<34>: [-2.50, -2.20, -2.04, -0.38, 0.14, -0.11, -1.25, -1.89, -0.50, -1.84, -1.73, -1.73, -1.32, 2.22, 1.16, 0.25, -2.43, -1.89, 2.22, -2.08, -1.69, -1.52, -1.73, -0.74, -0.38, -2.07, 0.14, 1.44, -0.26]
<19>: [1.55, 0.49, -0.27, 0.33, -0.98, -0.44, 0.06, 0.29, -0.36, 0.10, 0.92, 0.19, 0.73, -2.49, -1.07, -0.41, 2.02, 0.95, -2.41, 1.78, 0.40, 1.33, 0.73, 0.04, 0.17, 1.42, -0.39, -1.17, -0.46]
<22>: [0.88, -4.42, -4.80, -2.99, -7.25, -1.15, -6.44, -8.36, -4.54, -4.52, -8.08, -1.36, -7.48, 1.02, -1.40, -1.42, -3.14, 2.08, 2.52, -2.47, -6.90, 1.72, -6.70, 2.81, 0.97, -1.48, -3.32, 1.38, -2.66]
<52>: [-2.50, -2.20, -0.87, -0.38, 0.22, -0.11, -1.25, -1.89, -0.50, -1.84, -1.73, -1.73, -1.32, 2.22, 1.16, 0.25, -2.43, -1.89, 2.22, -2.08, -1.69, -1.52, -1.73, -0.74, -0.38, -2.07, 0.14, 1.44, -0.26]
<96>: [0.88, -4.42, -4.80, -4.54, -7.25, -1.15, -6.44, -8.36, -4.54, -4.52, -8.08, -1.36, -7.48, 1.02, -1.40, -1.42, -3.14, 2.08, 2.52, -2.47, -6.90, 1.72, -6.70, 2.81, 0.97, -1.48, -3.32, 1.71, 0.59]
again <19>:  -> [0.73]
size: [-2.50, -2.20, -0.87, -0.38, 0.22, -0.11, -1.25, -1.89, -0.50, -1.84, -1.73, -1.73, -1.32, 2.22, 1.16, 0.25, -2.43, -1.89, 2.22, -2.08, -1.69, -1.52, -1.73, -0.74, -0.38, -2.07, 0.14, 1.44, -0.26] -> 29
again <96>:  -> [-4.54]
size: [-2.50, -2.20, -2.04, -0.38, 0.14, -0.11, -1.25, -1.89] -> 8

